Below is a small trained network, with its code and all its weights. Each question gives an input and a class and asks what happens when units are switched off, that is, made to give their printed mean instead of their output.

import numpy as np


def w(rows, s, z=0):
    codes = np.array(rows[::2]) - 128.0
    scale = np.full(codes.shape[1], s)
    scale[-1] = z or s
    return codes * scale


def f(y):
    return y / 2 * (1 + np.tanh(0.7978845608 * (y + 0.044715 * y**3)))


def log_softmax(a):
    a = a - a.max(-1, keepdims=True)
    return a - np.log(np.exp(a).sum(-1, keepdims=True))


def net(x, mask):
    res = np.array(x, float).reshape(1, 3) / 4 @ E
    y = f(res @ A[0][:, :-1].T + A[0][:, -1])
    res = res + np.where(mask, y, B[0][:, -1]) @ B[0][:, :-1]
    return log_softmax(res[-1] @ U[:, :-1].T + U[:, -1])


A, B = {}, {}
E = w([
[60,90,188,129],'x0',
[249,79,249,132],'x1',
[77,200,214,236],'x2',
],0.011)
A[0] = w([
[113,156,141,160,198],'neuron 1',
[115,154,129,163,111],'neuron 2',
[131,87,198,148,142],'neuron 3',
[167,182,171,140,241],'neuron 4',
[141,179,137,145,169],'neuron 5',
[95,154,1,92,233],'neuron 6',
[108,143,128,164,61],'neuron 7',
[93,194,121,152,162],'neuron 8',
[136,153,201,134,253],'neuron 9',
[187,137,156,144,240],'neuron 10',
[156,128,111,115,161],'neuron 11',
[86,101,153,100,174],'neuron 12',
[164,124,87,126,171],'neuron 13',
[149,151,90,111,207],'neuron 14',
[119,225,137,137,192],'neuron 15',
[145,178,152,122,184],'neuron 16',
[65,79,184,163,174],'neuron 17',
],0.018,0.0037)
B[0] = w([
[185,93,137,61,173],'neuron 1',
[118,198,188,57,158],'neuron 2',
[210,146,155,184,207],'neuron 3',
[182,173,42,97,196],'neuron 4',
[153,209,104,64,159],'neuron 5',
[117,57,96,140,253],'neuron 6',
[76,101,203,75,152],'neuron 7',
[79,94,94,52,184],'neuron 8',
[206,149,119,113,213],'neuron 9',
[173,128,86,154,200],'neuron 10',
[110,106,79,88,152],'neuron 11',
[103,60,166,136,161],'neuron 12',
[67,77,65,89,164],'neuron 13',
[89,32,49,255,164],'neuron 14',
[117,185,96,11,184],'neuron 15',
[113,189,83,91,157],'neuron 16',
[204,76,123,163,204],'neuron 17',
],0.0089,0.019)
U = w([
[150,220,108,35,125],'0',
[181,49,162,217,195],'1',
[66,176,207,149,13],'2',
[68,175,176,135,21],'3',
[57,81,135,1,188],'4',
[79,141,194,130,2],'5',
[94,58,14,158,123],'6',
],0.01,0.0066)

Each question gives the input, the list of numbers given to net, and the class t.
The units are the neurons (one row each of A and B). Each row of codes is followed by its name. A weight is (code - 128) times the scale printed after its matrix; where a second scale follows, it is the last column's (A, B and U).
mask holds one flag per neuron, in row order. A switched-off neuron (its flag False) gives its mean, the last column of its row in B, instead of its output. The means were averaged over made-up inputs and are rounded, as every weight is.
A unit's drop is (log p(t) with every unit on - log p(t) with that unit switched off) / (log p(t) with every unit on - log p(t) with every unit switched off).
The circuit of an input: a set's keep is (log p(t) with only the set's units on - log p(t) with every unit switched off) / (log p(t) with every unit on - log p(t) with every unit switched off). Starting from the 12 units with the biggest drops (on a tie, the unit counted first), units are removed one at a time, each time the one whose removal leaves the highest keep (on an exact tie, the one counted first), for as long as the keep stays at least 0.8.
units of the circuit, in order: the units of the circuit, biggest drop first
top k neurons: the k neurons with the biggest drops, biggest first
drop of u: that unit's drop, to one decimal
input [7,0,-5], class 1: units of the circuit, in order : [neuron 15; neuron 8; neuron 4]
input [7,-4,7], class 4: units of the circuit, in order : [neuron 7]
input [-2,8,-2], class 0: top 2 neurons : [neuron 6; neuron 17]
input [3,-8,0], class 4: units of the circuit, in order : [neuron 8; neuron 10]
input [-4,-4,7], class 0: top 2 neurons : [neuron 5; neuron 15]
input [7,-3,-3], class 1: units of the circuit, in order : [neuron 15; neuron 8; neuron 13]
input [2,4,-4], class 1: units of the circuit, in order : [neuron 15; neuron 8]
input [1,5,-6], class 1: top 4 neurons : [neuron 15; neuron 8; neuron 4; neuron 6]
input [1,4,-4], class 1: top 3 neurons : [neuron 15; neuron 8; neuron 4]
input [-4,6,0], class 0: drop of neuron 17 : 0.5
input [8,-2,-4], class 1: drop of neuron 15 : 0.3
input [8,-8,0], class 4: drop of neuron 14 : 0.2
input [7,-2,4], class 4: drop of neuron 7 : 0.3
input [0,7,5], class 0: units of the circuit, in order : [neuron 4]
